Here is a tiny trained network, its code and every weight. The questions are about switching its units off for an input and a class, where a switched-off unit gives its printed mean instead of its output.

import numpy as np


def w(rows, s, z=0):
    codes = np.array(rows[::2]) - 128.0
    scale = np.full(codes.shape[1], s)
    scale[-1] = z or s
    return codes * scale


def norm(h):
    return h / np.sqrt((h * h).mean(-1, keepdims=True) + 1e-5)


def f(y):
    return y / 2 * (1 + np.tanh(0.7978845608 * (y + 0.044715 * y**3)))


def log_softmax(a):
    a = a - a.max(-1, keepdims=True)
    return a - np.log(np.exp(a).sum(-1, keepdims=True))


def net(x, mask):
    res = np.array(x, float).reshape(1, 6) / 4 @ E
    u = 0
    for l in range(3):
        y = f(norm(res) @ A[l][:, :-1].T + A[l][:, -1])
        res = res + np.where(mask[u : u + 6], y, B[l][:, -1]) @ B[l][:, :-1]
        u += 6
    return log_softmax(norm(res)[-1] @ U[:, :-1].T + U[:, -1])


A, B = {}, {}
E = w([
[135,202,79,157,181,62,94,128,70],'x0',
[16,160,161,30,117,99,134,145,59],'x1',
[124,160,106,142,107,131,157,148,158],'x2',
[83,102,163,219,130,129,234,88,48],'x3',
[128,127,126,143,118,111,132,144,138],'x4',
[30,117,90,220,175,254,55,144,111],'x5',
],0.007)
A[0] = w([
[109,13,134,106,64,154,147,86,194,1],'0.n0',
[166,250,50,160,213,54,120,121,82,97],'0.n1',
[3,123,146,103,155,63,155,186,140,66],'0.n2',
[163,93,126,130,67,143,132,97,116,151],'0.n3',
[153,127,214,114,57,206,119,142,177,113],'0.n4',
[138,86,119,143,174,146,251,146,26,74],'0.n5',
],0.0064,0.0022)
B[0] = w([
[25,154,85,94,120,112,135,92,121,190],'0.n0',
[5,91,169,125,168,79,46,34,142,254],'0.n1',
[193,31,40,110,162,170,172,100,48,193],'0.n2',
[105,203,78,151,182,130,132,15,255,159],'0.n3',
[28,157,129,132,226,65,96,102,164,199],'0.n4',
[169,224,222,155,141,119,150,202,193,220],'0.n5',
],0.008,0.004)
A[1] = w([
[79,116,54,125,40,140,107,128,87,1],'1.n0',
[140,164,65,114,139,108,134,100,129,89],'1.n1',
[113,155,136,52,88,184,160,187,22,176],'1.n2',
[199,117,146,33,6,87,173,8,158,62],'1.n3',
[135,93,145,19,124,123,2,220,158,152],'1.n4',
[89,144,132,61,97,115,143,153,70,138],'1.n5',
],0.0071,0.0025)
B[1] = w([
[145,63,179,141,80,181,189,180,188,122],'1.n0',
[162,116,184,146,255,33,143,80,54,137],'1.n1',
[173,59,35,82,151,109,154,150,130,199],'1.n2',
[145,153,156,194,14,197,59,171,53,246],'1.n3',
[157,246,121,137,215,151,249,213,186,255],'1.n4',
[127,52,98,124,109,103,187,6,163,185],'1.n5',
],0.0074,0.0049)
A[2] = w([
[105,106,152,102,68,203,162,120,209,123],'2.n0',
[203,109,114,203,148,141,118,58,192,73],'2.n1',
[184,162,170,126,85,70,160,17,143,200],'2.n2',
[104,77,234,186,150,133,239,120,84,71],'2.n3',
[93,75,96,173,151,254,92,172,124,136],'2.n4',
[67,48,157,88,72,117,153,117,208,4],'2.n5',
],0.0091,0.0034)
B[2] = w([
[91,119,167,152,158,53,62,75,90,188],'2.n0',
[111,56,63,4,165,106,203,103,107,178],'2.n1',
[94,98,138,168,68,192,97,181,88,254],'2.n2',
[190,206,82,86,196,139,115,123,250,224],'2.n3',
[178,125,183,128,45,111,135,170,65,228],'2.n4',
[79,123,153,162,176,73,100,111,113,155],'2.n5',
],0.011,0.0061)
U = w([
[169,248,139,109,186,150,170,144,218,218],'0',
[157,127,215,162,38,152,109,179,46,178],'1',
[30,132,164,138,174,37,67,28,128,4],'2',
[134,32,36,47,125,127,215,66,111,82],'3',
],0.015,0.0014)

Each question gives the input, the list of numbers given to net, and the class t.
The units are the neurons (one row each of A and B). Each row of codes is followed by its name. A weight is (code - 128) times the scale printed after its matrix; where a second scale follows, it is the last column's (A, B and U).
mask holds one flag per neuron, layer by layer. A switched-off neuron (its flag False) gives its mean, the last column of its row in B, instead of its output. The means were averaged over made-up inputs and are rounded, as every weight is.
A unit's drop is (log p(t) with every unit on - log p(t) with that unit switched off) / (log p(t) with every unit on - log p(t) with every unit switched off).
most important unit: the unit with the biggest drop
top k neurons: the k neurons with the biggest drops, biggest first
top k neurons in layer l: the k neurons of layer l with the biggest drops, biggest first
input [-7,8,3,1,-7,7], class 3: top 3 neurons in layer 1 -> (1.n2, 1.n3, 1.n5)
input [3,1,-5,6,3,8], class 1: top neuron -> (2.n4)
input [-2,7,4,-4,7,-4], class 3: top 2 neurons -> (1.n2, 0.n2)
input [6,8,3,-1,4,-6], class 3: top 2 neurons in layer 2 -> (2.n4, 2.n0)
input [-4,6,7,-4,-3,3], class 3: top 2 neurons -> (0.n2, 0.n1)
input [3,-2,4,-4,-5,-5], class 1: top 2 neurons in layer 2 -> (2.n3, 2.n2)
input [-7,-3,1,7,2,-3], class 0: top 2 neurons -> (2.n3, 0.n5)
input [4,3,5,3,7,-5], class 1: top 3 neurons -> (2.n2, 1.n4, 0.n4)
input [8,-1,-5,8,-2,2], class 0: top 4 neurons -> (0.n5, 2.n3, 2.n0, 0.n4)
input [-4,5,-5,-5,1,4], class 0: top 2 neurons -> (1.n4, 1.n3)
input [3,0,-2,8,6,-8], class 0: top 3 neurons -> (2.n3, 0.n5, 2.n4)
input [8,4,5,8,-4,-6], class 0: top 3 neurons in layer 0 -> (0.n5, 0.n4, 0.n0)
input [0,2,3,6,3,5], class 0: top 3 neurons -> (2.n3, 0.n5, 1.n3)
input [1,4,6,-6,0,7], class 1: most important unit -> 2.n4
input [-3,-3,-3,2,-8,-1], class 2: top 2 neurons -> (0.n0, 1.n4)
input [8,4,8,-6,2,5], class 2: top 3 neurons -> (0.n1, 2.n3, 0.n5)
input [-4,-5,-6,8,-3,-7], class 0: top 3 neurons -> (2.n3, 0.n5, 2.n4)
input [-1,2,-3,-7,7,-8], class 1: top 3 neurons -> (1.n3, 2.n3, 0.n5)
input [6,-8,0,0,6,-7], class 3: top 2 neurons -> (2.n1, 2.n4)
input [5,1,-8,-6,-1,0], class 0: most important unit -> 1.n4
input [-8,-1,-1,6,5,-8], class 1: top 2 neurons -> (1.n3, 2.n2)
input [-8,-3,-1,-7,6,7], class 2: top 4 neurons in layer 0 -> (0.n4, 0.n0, 0.n2, 0.n5)
input [-4,-8,-3,-6,-3,3], class 3: top 2 neurons in layer 2 -> (2.n1, 2.n3)
input [-4,-8,0,8,-5,1], class 0: top 3 neurons in layer 0 -> (0.n5, 0.n2, 0.n1)
input [-6,-4,-6,-2,-2,-6], class 1: top 2 neurons in layer 1 -> (1.n3, 1.n1)
input [6,-5,-1,3,-4,-6], class 1: top 2 neurons in layer 2 -> (2.n2, 2.n0)
input [3,-5,-5,5,-1,-8], class 1: most important unit -> 2.n2
input [-2,1,-1,4,-4,-5], class 1: top 3 neurons in layer 1 -> (1.n4, 1.n3, 1.n1)
input [-1,2,-7,-4,7,4], class 0: top 2 neurons in layer 1 -> (1.n4, 1.n3)
